[[0.47,1.91,2.87,-6.59,0.82,0.30],
[-4.40,2.14,1.46,1.12,-4.10,-4.11],
[2.57,-0.76,-0.23,-2.03,2.81,2.28]]
:
[[0.30,0.82,-6.59,2.87,1.91,0.47],
[-4.11,-4.10,1.12,1.46,2.14,-4.40],
[2.28,2.81,-2.03,-0.23,-0.76,2.57]]

[[-0.46,-0.56,0.06,0.61,-0.94,0.85,0.19,-0.10,-0.01,-0.83,0.95,-0.36,0.52],
[-2.41,1.98,-0.39,5.94,0.18,-4.65,-2.18,4.43,0.39,-0.84,-2.30,-2.92,0.98],
[0.17,-0.46,0.31,1.23,-0.44,1.34,0.14,-0.45,-0.40,-0.72,0.58,-0.37,-0.02],
[1.10,-1.32,-3.01,4.76,-0.59,-2.96,0.04,1.97,4.14,-2.71,-1.37,3.40,1.39],
[1.03,-0.84,0.67,0.19,0.05,0.13,0.04,0.27,0.15,1.10,0.55,0.27,0.12],
[-0.69,-0.15,0.43,0.23,0.20,-0.17,0.20,-0.20,-0.14,0.42,0.42,0.22,0.02],
[0.36,-0.21,0.60,1.96,-0.18,2.27,-0.09,-1.03,-0.85,-0.06,0.63,-0.28,-0.57]]
:
[[0.52,-0.36,0.95,-0.83,-0.01,-0.10,0.19,0.85,-0.94,0.61,0.06,-0.56,-0.46],
[0.98,-2.92,-2.30,-0.84,0.39,4.43,-2.18,-4.65,0.18,5.94,-0.39,1.98,-2.41],
[-0.02,-0.37,0.58,-0.72,-0.40,-0.45,0.14,1.34,-0.44,1.23,0.31,-0.46,0.17],
[1.39,3.40,-1.37,-2.71,4.14,1.97,0.04,-2.96,-0.59,4.76,-3.01,-1.32,1.10],
[0.12,0.27,0.55,1.10,0.15,0.27,0.04,0.13,0.05,0.19,0.67,-0.84,1.03],
[0.02,0.22,0.42,0.42,-0.14,-0.20,0.20,-0.17,0.20,0.23,0.43,-0.15,-0.69],
[-0.57,-0.28,0.63,-0.06,-0.85,-1.03,-0.09,2.27,-0.18,1.96,0.60,-0.21,0.36]]

[[1.35,-1.08,3.92,-0.56],
[0.44,-3.98,3.26,0.15],
[0.01,-4.23,2.18,-0.09],
[0.12,-4.28,2.52,0.21],
[0.10,-0.95,2.03,-1.90],
[-0.51,-1.50,2.82,-1.83],
[0.77,-3.19,3.52,-0.02],
[0.10,-3.60,2.03,-1.27],
[-0.18,-1.10,2.52,-1.88],
[-2.43,-3.11,3.36,-1.13],
[1.20,-0.75,5.42,-0.02],
[1.54,-0.75,4.17,-0.76]]
:
[[-0.56,3.92,-1.08,1.35],
[0.15,3.26,-3.98,0.44],
[-0.09,2.18,-4.23,0.01],
[0.21,2.52,-4.28,0.12],
[-1.90,2.03,-0.95,0.10],
[-1.83,2.82,-1.50,-0.51],
[-0.02,3.52,-3.19,0.77],
[-1.27,2.03,-3.60,0.10],
[-1.88,2.52,-1.10,-0.18],
[-1.13,3.36,-3.11,-2.43],
[-0.02,5.42,-0.75,1.20],
[-0.76,4.17,-0.75,1.54]]

[[-4.01,-4.03],
[5.70,5.80],
[1.47,2.28],
[1.02,1.68],
[1.89,1.24],
[2.22,1.98],
[-1.93,-2.72]]
:
[[-4.03,-4.01],
[5.80,5.70],
[2.28,1.47],
[1.68,1.02],
[1.24,1.89],
[1.98,2.22],
[-2.72,-1.93]]

[[-5.21,-0.92,1.57,-1.32,-5.52,-4.79],
[3.88,-0.49,-2.19,3.51,3.27,2.44],
[-0.34,2.03,-3.46,4.81,-0.47,-0.63],
[3.50,-0.93,-1.07,1.95,2.98,2.15],
[4.64,-0.81,-1.54,2.45,3.85,2.85],
[-3.90,-1.48,2.26,-2.49,-4.19,-3.42],
[0.36,1.02,-3.92,5.69,0.07,0.02],
[-0.62,2.44,-3.07,4.12,-0.76,-0.98],
[0.68,-6.98,2.35,-1.87,0.68,1.42],
[-3.78,-1.03,1.61,-1.53,-3.98,-3.53]]
:
[[-4.79,-5.52,-1.32,1.57,-0.92,-5.21],
[2.44,3.27,3.51,-2.19,-0.49,3.88],
[-0.63,-0.47,4.81,-3.46,2.03,-0.34],
[2.15,2.98,1.95,-1.07,-0.93,3.50],
[2.85,3.85,2.45,-1.54,-0.81,4.64],
[-3.42,-4.19,-2.49,2.26,-1.48,-3.90],
[0.02,0.07,5.69,-3.92,1.02,0.36],
[-0.98,-0.76,4.12,-3.07,2.44,-0.62],
[1.42,0.68,-1.87,2.35,-6.98,0.68],
[-3.53,-3.98,-1.53,1.61,-1.03,-3.78]]

[[-4.82,4.84,1.93,-2.13],
[-4.37,2.52,-1.46,-1.59],
[-4.62,2.65,-0.81,-1.03],
[-4.89,1.14,0.20,-2.92],
[-3.75,1.98,-0.53,-1.27],
[-4.93,3.46,2.53,-4.17],
[-4.63,3.27,-0.05,-0.74],
[-5.08,5.39,2.07,-2.21],
[-4.82,2.50,3.75,-3.05],
[-5.34,1.33,0.48,-3.47]]
:
[[-2.13,1.93,4.84,-4.82],
[-1.59,-1.46,2.52,-4.37],
[-1.03,-0.81,2.65,-4.62],
[-2.92,0.20,1.14,-4.89],
[-1.27,-0.53,1.98,-3.75],
[-4.17,2.53,3.46,-4.93],
[-0.74,-0.05,3.27,-4.63],
[-2.21,2.07,5.39,-5.08],
[-3.05,3.75,2.50,-4.82],
[-3.47,0.48,1.33,-5.34]]
